The elements form a tree under 0. A name lists the branches taken from the top; the branches are ga ra pu vi fu zu. The symbol ro goes to the parent.

In the rows, 151 means zero.

Some elements and rows for them; each showing differs a little:
fu-vi-ra	[153, 137, 222, 166, 92, 105, 149, 155, 88, 88, 79, 232, 146]
vi-vi-ga	[128, 141, 165, 262, 163, 79, 192, 161, 152, 229, 219, 132, 161]
zu-ra-ga	[161, 196, 163, 112, 94, 191, 248, 111, 245, 140, 100, 163, 155]
zu-vi-ga	[139, 247, 176, 141, 86, 162, 231, 112, 177, 142, 59, 133, 160]
ra-fu-fu	[203, 101, 143, 225, 165, 162, 99, 190, 51, 206, 157, 168, 225]
pu	[96, 127, 76, 203, 172, 175, 144, 129, 214, 57, 135, 110, 119]
ra-pu-ga	[148, 103, 198, 186, 111, 127, 163, 255, 173, 235, 146, 191, 204]
fu-ra-pu	[177, 57, 186, 140, 59, 165, 170, 123, 148, 86, 131, 222, 152]
pu-ga-fu	[90, 155, 84, 156, 107, 122, 154, 126, 179, 46, 127, 106, 83]
fu-vi-fu	[159, 132, 202, 194, 84, 117, 104, 138, 53, 104, 102, 206, 167]
pu-ra-vi	[90, 87, 106, 165, 104, 136, 179, 95, 210, 51, 169, 148, 111]
pu-vi-ra	[31, 128, 149, 184, 111, 98, 154, 126, 157, 61, 118, 148, 101]
ra-pu	[149, 89, 187, 190, 160, 163, 122, 260, 154, 219, 163, 196, 218]
ga-pu-zu	[51, 164, 190, 65, 206, 123, 138, 207, 144, 211, 165, 146, 114]
vi-ga-ga	[197, 183, 70, 151, 177, 138, 227, 155, 217, 138, 211, 95, 74]
vi-fu-vi	[199, 168, 111, 195, 252, 157, 130, 123, 100, 192, 249, 134, 182]
fu-pu-fu	[150, 129, 235, 142, 84, 100, 107, 218, 129, 110, 120, 219, 177]
vi-pu-ra	[98, 129, 212, 129, 175, 95, 146, 238, 197, 186, 241, 199, 161]
pu-ga-ga	[107, 164, 78, 136, 107, 124, 209, 129, 217, 70, 114, 102, 81]
vi-vi-vi	[134, 147, 155, 227, 217, 118, 139, 122, 96, 208, 255, 156, 194]
fu-fu-pu	[243, 135, 136, 162, 107, 170, 120, 113, 54, 107, 83, 177, 185]
ra-ra-ga	[210, 32, 159, 207, 88, 156, 195, 188, 157, 201, 143, 202, 176]
pu-zu-pu	[149, 112, 89, 182, 82, 163, 123, 80, 233, 126, 169, 72, 144]
pu-pu-vi	[39, 135, 139, 144, 105, 106, 154, 142, 231, 82, 166, 129, 129]
zu-fu-ga	[182, 257, 133, 132, 140, 193, 216, 117, 178, 152, 59, 122, 179]
zu-zu-fu	[227, 242, 186, 144, 115, 193, 142, 104, 184, 190, 123, 121, 203]
vi-ra	[162, 55, 141, 209, 217, 167, 156, 139, 191, 171, 254, 170, 156]
fu-zu-ga	[268, 159, 182, 177, 61, 131, 158, 132, 179, 142, 94, 185, 148]
pu-zu-ra	[140, 119, 135, 175, 86, 100, 101, 108, 257, 80, 148, 126, 112]
ga-pu-ga	[68, 193, 200, 72, 158, 119, 158, 213, 181, 216, 128, 139, 105]
vi-zu-pu	[216, 137, 145, 187, 173, 162, 113, 137, 189, 249, 253, 119, 199]
fu-fu-pu	[233, 132, 132, 161, 102, 175, 125, 110, 50, 102, 86, 177, 188]
pu-ra-fu	[84, 61, 118, 181, 91, 127, 151, 119, 187, 57, 151, 143, 105]
vi-vi-zu	[104, 104, 147, 214, 237, 132, 154, 148, 101, 173, 265, 144, 146]
pu-pu	[36, 130, 122, 162, 119, 131, 151, 169, 231, 77, 140, 136, 116]
zu-fu-zu	[154, 264, 125, 114, 196, 215, 211, 110, 137, 130, 102, 116, 180]
ga-fu-vi	[140, 205, 128, 90, 251, 167, 116, 131, 60, 202, 170, 127, 138]
pu-pu-zu	[38, 127, 125, 120, 123, 117, 166, 163, 216, 72, 158, 126, 107]
vi-zu-vi	[240, 153, 146, 184, 195, 136, 119, 135, 172, 228, 251, 136, 194]
fu-fu-pu	[245, 135, 140, 165, 113, 172, 118, 114, 51, 111, 87, 174, 183]
ga-ga	[134, 214, 113, 73, 230, 182, 144, 174, 144, 151, 147, 92, 83]
zu-zu-fu	[232, 248, 179, 146, 105, 191, 141, 100, 197, 189, 126, 129, 208]
fu-ra-pu	[186, 54, 182, 137, 57, 158, 171, 117, 146, 92, 129, 223, 144]
fu-zu-fu	[265, 133, 191, 187, 99, 135, 80, 153, 118, 150, 134, 193, 195]
zu-ga-ra	[154, 258, 152, 75, 131, 167, 220, 142, 195, 98, 101, 141, 127]
pu-fu-vi	[94, 148, 69, 186, 166, 153, 151, 71, 136, 58, 156, 106, 126]
ra-pu-pu	[135, 77, 176, 169, 118, 155, 121, 236, 147, 240, 181, 177, 227]
ra-fu-zu	[190, 88, 114, 197, 211, 168, 122, 194, 49, 190, 153, 154, 204]
pu-ga-pu	[93, 156, 66, 138, 116, 156, 178, 114, 196, 59, 136, 89, 94]
fu-fu-pu	[244, 127, 127, 159, 112, 162, 123, 112, 51, 106, 90, 176, 182]
ra-ra-zu	[181, 8, 151, 189, 151, 178, 165, 184, 114, 173, 187, 204, 180]
ra-zu-vi	[235, 127, 169, 206, 160, 151, 103, 169, 130, 251, 184, 167, 234]
vi-ga-ga	[186, 184, 76, 157, 183, 138, 230, 153, 222, 140, 210, 89, 79]
ra-ra-ra	[189, 26, 184, 177, 119, 154, 152, 199, 116, 181, 165, 230, 176]
pu-fu-fu	[89, 129, 81, 209, 147, 145, 110, 95, 130, 48, 136, 110, 112]

Follow the symbols from each start, one at a time.
Answer with the element's row; about right is enough.
[130, 155, 180, 156, 142, 94, 180, 237, 253, 224, 213, 143, 155]
ro -> [119, 133, 166, 170, 213, 135, 131, 229, 215, 200, 256, 158, 177]
ga -> [122, 154, 174, 143, 142, 92, 183, 239, 252, 214, 209, 150, 161]
ro -> [114, 129, 166, 170, 214, 127, 136, 225, 208, 198, 251, 156, 183]
ga -> [122, 155, 169, 156, 143, 84, 181, 236, 247, 218, 223, 146, 161]
ro -> [121, 129, 163, 168, 215, 138, 133, 222, 215, 202, 254, 165, 182]
fu -> [118, 127, 197, 169, 172, 101, 100, 230, 168, 215, 250, 162, 185]
ro -> [117, 131, 168, 173, 214, 131, 136, 221, 207, 198, 247, 165, 184]
vi -> [124, 157, 183, 145, 207, 103, 139, 197, 189, 220, 269, 166, 198]
[134, 183, 226, 84, 109, 187, 225, 120, 229, 128, 102, 204, 167]
ro -> [158, 208, 172, 121, 148, 237, 237, 102, 244, 130, 110, 174, 177]
zu -> [123, 176, 172, 83, 144, 210, 245, 96, 214, 108, 124, 157, 156]
ro -> [160, 198, 166, 123, 143, 239, 224, 100, 242, 118, 109, 164, 183]
pu -> [142, 172, 164, 104, 98, 234, 234, 89, 228, 150, 129, 154, 189]
ro -> [155, 192, 164, 128, 140, 231, 231, 92, 242, 130, 104, 169, 179]
fu -> [165, 190, 208, 116, 71, 217, 206, 91, 209, 129, 109, 170, 193]
ro -> [165, 192, 170, 125, 143, 234, 229, 95, 238, 119, 108, 168, 175]
ra -> [139, 190, 228, 84, 115, 181, 235, 118, 215, 126, 106, 211, 156]
[195, 140, 124, 220, 222, 149, 86, 140, 82, 190, 243, 128, 174]
ro -> [196, 145, 100, 215, 268, 176, 119, 142, 122, 180, 225, 129, 176]
ra -> [180, 138, 141, 191, 260, 131, 124, 165, 105, 184, 253, 151, 155]
ro -> [196, 146, 100, 213, 256, 188, 121, 142, 130, 188, 227, 127, 172]
ga -> [224, 159, 88, 226, 226, 148, 165, 144, 154, 217, 208, 104, 159]
ro -> [199, 148, 105, 210, 257, 179, 117, 141, 125, 177, 232, 120, 173]
ra -> [183, 134, 147, 187, 266, 126, 119, 157, 100, 181, 253, 161, 155]
ro -> [192, 145, 94, 211, 257, 175, 120, 146, 133, 185, 228, 127, 180]
ga -> [221, 158, 89, 219, 226, 145, 168, 146, 149, 210, 218, 99, 162]
[161, 100, 181, 243, 124, 139, 111, 196, 54, 193, 143, 184, 198]
ro -> [163, 91, 161, 249, 161, 165, 125, 198, 65, 212, 138, 181, 210]
ga -> [173, 102, 164, 240, 100, 130, 171, 191, 93, 220, 112, 182, 191]
ro -> [163, 89, 162, 255, 168, 159, 122, 187, 71, 207, 141, 183, 219]
vi -> [165, 110, 166, 230, 155, 136, 131, 178, 49, 216, 162, 200, 224]
ro -> [170, 95, 159, 252, 169, 163, 126, 196, 76, 209, 136, 187, 217]
ra -> [148, 80, 208, 217, 137, 126, 131, 205, 66, 205, 134, 218, 194]
ro -> [162, 94, 160, 247, 160, 157, 120, 196, 70, 205, 140, 177, 212]
fu -> [162, 97, 183, 230, 127, 134, 100, 177, 48, 196, 146, 182, 199]
[236, 110, 191, 189, 144, 139, 98, 192, 129, 235, 164, 190, 216]
ro -> [248, 113, 156, 212, 169, 174, 105, 174, 142, 234, 178, 165, 220]
ra -> [237, 105, 197, 190, 137, 138, 94, 195, 132, 245, 163, 186, 221]
ro -> [240, 115, 159, 213, 164, 178, 101, 184, 148, 234, 169, 158, 222]
vi -> [234, 130, 164, 202, 161, 151, 113, 164, 129, 240, 187, 162, 239]
ro -> [245, 123, 159, 216, 165, 178, 106, 178, 147, 240, 166, 153, 215]
zu -> [244, 97, 152, 197, 166, 163, 105, 184, 125, 239, 175, 158, 220]
ro -> [247, 118, 158, 218, 171, 177, 102, 178, 147, 229, 167, 155, 223]
ro -> [208, 96, 122, 243, 202, 197, 113, 208, 127, 201, 150, 180, 213]
[137, 108, 73, 175, 123, 140, 116, 84, 232, 94, 167, 77, 110]
ro -> [171, 133, 84, 219, 134, 160, 109, 99, 249, 103, 149, 88, 132]
ro -> [104, 130, 66, 202, 172, 173, 132, 135, 217, 49, 128, 110, 124]
ra -> [100, 81, 94, 176, 117, 156, 173, 113, 217, 51, 148, 138, 108]
ro -> [99, 130, 69, 214, 171, 168, 138, 133, 219, 51, 128, 113, 120]
zu -> [169, 138, 78, 215, 129, 156, 107, 98, 253, 101, 148, 89, 135]
ga -> [158, 143, 108, 187, 76, 116, 162, 100, 250, 121, 115, 91, 118]
ro -> [167, 121, 84, 215, 124, 162, 108, 93, 253, 98, 151, 83, 139]
ro -> [96, 131, 72, 207, 169, 179, 133, 126, 221, 48, 130, 107, 125]
[209, 30, 164, 214, 154, 190, 143, 196, 140, 184, 170, 205, 199]
pu -> [184, 22, 150, 199, 115, 190, 158, 175, 138, 196, 179, 188, 202]
ro -> [204, 34, 145, 214, 162, 192, 146, 189, 132, 189, 167, 208, 197]
zu -> [184, 10, 146, 181, 150, 173, 161, 188, 122, 168, 188, 208, 176]
ro -> [206, 33, 151, 219, 159, 203, 148, 196, 135, 186, 165, 198, 195]
fu -> [191, 46, 164, 211, 119, 159, 115, 197, 107, 184, 180, 201, 198]
ro -> [207, 30, 140, 216, 153, 188, 145, 188, 134, 185, 165, 204, 200]
pu -> [190, 30, 150, 205, 118, 183, 153, 180, 127, 194, 177, 191, 208]
ro -> [202, 34, 147, 221, 152, 190, 143, 188, 133, 180, 169, 210, 205]
[52, 158, 195, 65, 214, 129, 140, 208, 157, 198, 164, 141, 113]
ro -> [69, 178, 192, 84, 216, 149, 115, 217, 166, 220, 158, 146, 124]
fu -> [72, 165, 208, 77, 176, 115, 92, 218, 134, 219, 160, 149, 125]
ro -> [65, 185, 200, 77, 207, 147, 116, 228, 166, 223, 157, 140, 128]
fu -> [67, 161, 207, 84, 171, 117, 93, 216, 123, 223, 157, 141, 121]
ro -> [59, 183, 189, 79, 212, 139, 111, 226, 157, 219, 144, 139, 130]
ga -> [77, 186, 190, 68, 158, 114, 155, 213, 184, 219, 129, 139, 121]
ro -> [59, 183, 199, 77, 211, 145, 119, 222, 167, 220, 157, 149, 137]
ro -> [135, 192, 135, 121, 279, 205, 100, 178, 139, 197, 150, 119, 118]
[101, 176, 73, 134, 150, 132, 175, 113, 182, 50, 143, 101, 101]
ro -> [107, 162, 63, 153, 151, 158, 171, 125, 204, 47, 124, 95, 87]
ro -> [94, 119, 76, 202, 171, 174, 142, 130, 220, 52, 133, 109, 116]
ro -> [188, 163, 89, 220, 254, 236, 124, 163, 187, 137, 133, 147, 182]
ra -> [211, 97, 133, 241, 198, 195, 118, 208, 126, 203, 147, 175, 211]
ga -> [230, 117, 66, 204, 200, 192, 159, 233, 98, 167, 135, 149, 166]
ra -> [201, 103, 149, 140, 167, 124, 163, 261, 78, 163, 120, 225, 152]
ro -> [238, 119, 71, 204, 205, 197, 163, 219, 99, 166, 127, 154, 175]
pu -> [216, 82, 57, 173, 135, 207, 180, 199, 85, 201, 163, 145, 176]
[129, 113, 215, 96, 104, 99, 141, 227, 156, 81, 125, 227, 153]
ro -> [152, 145, 220, 134, 112, 115, 122, 241, 174, 96, 102, 246, 186]
ra -> [127, 141, 235, 110, 97, 99, 137, 221, 153, 109, 115, 240, 153]
ro -> [159, 149, 227, 135, 115, 121, 117, 233, 171, 106, 102, 238, 185]
ra -> [129, 143, 241, 114, 105, 92, 133, 215, 151, 117, 113, 231, 159]
ro -> [160, 142, 224, 140, 113, 120, 119, 234, 169, 102, 113, 243, 189]
vi -> [160, 159, 230, 117, 102, 82, 128, 204, 133, 123, 134, 238, 201]
ro -> [157, 142, 226, 132, 105, 118, 116, 237, 170, 102, 103, 241, 189]
ga -> [155, 157, 215, 122, 65, 101, 174, 214, 186, 116, 88, 210, 152]
[176, 85, 214, 137, 95, 121, 164, 162, 140, 80, 107, 248, 133]
ro -> [205, 71, 186, 168, 106, 165, 160, 151, 152, 63, 112, 243, 159]
vi -> [206, 94, 198, 146, 100, 134, 174, 116, 126, 75, 133, 251, 157]
ro -> [208, 79, 187, 163, 107, 154, 155, 145, 143, 66, 106, 246, 148]
vi -> [205, 87, 199, 150, 97, 139, 175, 119, 126, 73, 139, 250, 157]
ro -> [211, 70, 187, 172, 106, 155, 161, 148, 151, 67, 108, 246, 161]
ra -> [177, 78, 219, 135, 95, 120, 159, 164, 142, 81, 104, 243, 135]
ro -> [209, 69, 183, 166, 106, 162, 167, 148, 152, 67, 102, 241, 145]
ga -> [194, 96, 192, 158, 64, 123, 197, 146, 174, 91, 91, 225, 141]
[128, 157, 180, 149, 147, 94, 180, 234, 239, 214, 216, 153, 165]
ro -> [121, 137, 178, 170, 222, 127, 132, 221, 210, 200, 257, 158, 174]
ro -> [197, 137, 115, 218, 262, 180, 125, 163, 179, 179, 241, 134, 178]
ra -> [170, 61, 135, 202, 220, 173, 155, 150, 194, 176, 260, 170, 144]
pu -> [158, 48, 143, 171, 171, 167, 170, 133, 193, 204, 269, 149, 165]
ro -> [168, 60, 136, 209, 226, 161, 158, 146, 196, 173, 265, 168, 158]
ga -> [169, 63, 157, 195, 153, 120, 212, 148, 228, 196, 236, 169, 126]
ro -> [164, 62, 139, 202, 221, 167, 154, 140, 194, 178, 261, 167, 161]
ro -> [191, 132, 108, 216, 254, 186, 117, 160, 183, 179, 237, 134, 182]
[101, 89, 199, 74, 178, 140, 95, 156, 90, 216, 176, 165, 84]
ro -> [110, 103, 162, 80, 247, 192, 120, 160, 149, 209, 170, 158, 87]
ro -> [133, 193, 129, 122, 280, 204, 95, 183, 133, 207, 159, 122, 125]
fu -> [139, 197, 116, 121, 268, 190, 108, 150, 85, 188, 144, 114, 119]
ra -> [119, 194, 173, 73, 247, 158, 107, 168, 67, 196, 140, 149, 90]
ro -> [145, 191, 118, 112, 268, 193, 108, 153, 81, 200, 144, 113, 122]
pu -> [117, 179, 117, 91, 226, 203, 122, 132, 77, 217, 172, 99, 115]
ro -> [146, 197, 120, 116, 256, 200, 106, 149, 82, 197, 141, 106, 119]
ro -> [131, 193, 138, 118, 278, 206, 95, 189, 138, 201, 151, 114, 124]
[236, 128, 137, 157, 113, 165, 129, 111, 50, 106, 87, 173, 188]
ro -> [245, 146, 137, 189, 167, 170, 118, 138, 60, 85, 83, 199, 179]
ra -> [206, 144, 200, 147, 135, 118, 116, 160, 66, 88, 81, 231, 157]
ro -> [247, 146, 137, 185, 169, 171, 127, 134, 76, 81, 88, 191, 178]
ro -> [245, 144, 154, 203, 172, 176, 110, 162, 135, 63, 87, 216, 171]
zu -> [289, 153, 180, 187, 130, 161, 99, 133, 155, 140, 120, 191, 191]
zu -> [290, 129, 192, 155, 101, 139, 127, 113, 134, 106, 127, 199, 154]
ro -> [290, 148, 190, 197, 124, 161, 95, 129, 156, 140, 127, 189, 181]
vi -> [282, 166, 209, 179, 128, 131, 95, 114, 133, 153, 155, 202, 203]
[165, 252, 131, 120, 164, 229, 194, 83, 150, 156, 109, 115, 200]
ro -> [185, 255, 130, 136, 192, 228, 181, 107, 161, 142, 83, 128, 190]
pu -> [171, 252, 127, 121, 158, 232, 200, 84, 150, 160, 111, 115, 200]
ro -> [190, 257, 125, 144, 201, 229, 188, 109, 163, 132, 97, 121, 197]
ga -> [186, 261, 137, 125, 137, 186, 218, 109, 182, 149, 70, 114, 179]
ro -> [184, 264, 118, 145, 195, 225, 189, 110, 155, 141, 97, 130, 196]
ra -> [168, 265, 175, 96, 170, 194, 199, 117, 142, 127, 77, 165, 181]
ro -> [187, 256, 127, 145, 195, 233, 184, 107, 158, 132, 96, 133, 194]
ga -> [187, 260, 129, 133, 137, 186, 219, 110, 181, 147, 71, 122, 170]
[108, 121, 174, 153, 167, 138, 139, 202, 211, 220, 259, 139, 184]
ro -> [123, 132, 161, 171, 215, 127, 131, 230, 213, 196, 249, 163, 180]
ra -> [100, 125, 205, 133, 179, 99, 141, 239, 193, 190, 235, 192, 151]
ro -> [116, 133, 160, 168, 214, 130, 133, 229, 212, 199, 246, 158, 178]
ro -> [193, 139, 111, 221, 259, 179, 117, 172, 178, 182, 238, 138, 176]
ra -> [168, 57, 137, 205, 217, 170, 159, 143, 202, 180, 261, 168, 157]
ro -> [196, 131, 103, 223, 256, 188, 124, 163, 184, 178, 234, 134, 165]
pu -> [120, 131, 170, 166, 218, 126, 134, 227, 211, 198, 259, 160, 178]
ro -> [191, 137, 116, 216, 260, 188, 120, 165, 180, 174, 233, 132, 177]
[60, 171, 195, 54, 171, 134, 119, 200, 165, 235, 170, 135, 133]
ro -> [66, 176, 196, 72, 209, 152, 117, 220, 165, 222, 152, 149, 130]
fu -> [74, 166, 211, 88, 172, 123, 96, 217, 125, 219, 158, 147, 127]
ro -> [70, 177, 190, 76, 208, 137, 123, 223, 157, 220, 156, 146, 126]
ra -> [68, 174, 219, 70, 178, 113, 124, 223, 152, 208, 155, 168, 117]
ro -> [66, 179, 196, 73, 206, 144, 120, 221, 154, 211, 157, 146, 127]
ga -> [67, 185, 196, 70, 156, 111, 159, 218, 178, 225, 134, 146, 110]
ro -> [61, 185, 192, 74, 208, 143, 111, 226, 162, 218, 159, 145, 129]
fu -> [72, 174, 214, 85, 171, 123, 98, 220, 129, 223, 162, 156, 129]
[101, 136, 61, 198, 177, 168, 140, 99, 164, 50, 133, 103, 116]
ro -> [102, 128, 73, 208, 174, 179, 140, 129, 215, 55, 129, 112, 112]
ra -> [95, 71, 101, 177, 124, 155, 170, 111, 214, 55, 141, 147, 104]
fu -> [94, 56, 118, 178, 86, 140, 144, 119, 194, 52, 142, 144, 113]
ro -> [100, 83, 101, 181, 114, 153, 176, 121, 219, 55, 148, 141, 109]
ga -> [101, 99, 120, 164, 80, 132, 208, 127, 231, 65, 127, 135, 100]
ro -> [96, 79, 98, 182, 123, 152, 169, 121, 221, 50, 145, 141, 102]
fu -> [92, 63, 120, 176, 99, 132, 153, 116, 192, 59, 144, 150, 108]
ro -> [100, 82, 97, 180, 120, 164, 178, 116, 212, 51, 144, 142, 99]
[153, 156, 234, 111, 102, 83, 130, 202, 142, 121, 132, 241, 204]
ro -> [154, 147, 221, 134, 112, 108, 123, 238, 174, 105, 103, 240, 191]
ra -> [127, 140, 234, 103, 103, 92, 133, 218, 153, 113, 110, 241, 151]
ro -> [163, 143, 224, 138, 107, 115, 123, 241, 173, 101, 105, 239, 188]
ra -> [131, 139, 246, 115, 106, 90, 138, 218, 158, 116, 112, 242, 151]
ro -> [155, 137, 217, 130, 116, 115, 119, 240, 179, 95, 105, 238, 188]
fu -> [147, 131, 232, 137, 77, 101, 103, 224, 130, 117, 122, 220, 174]
ro -> [156, 140, 215, 135, 105, 112, 114, 234, 168, 95, 104, 241, 198]
zu -> [122, 115, 216, 102, 114, 99, 146, 228, 154, 79, 128, 232, 157]
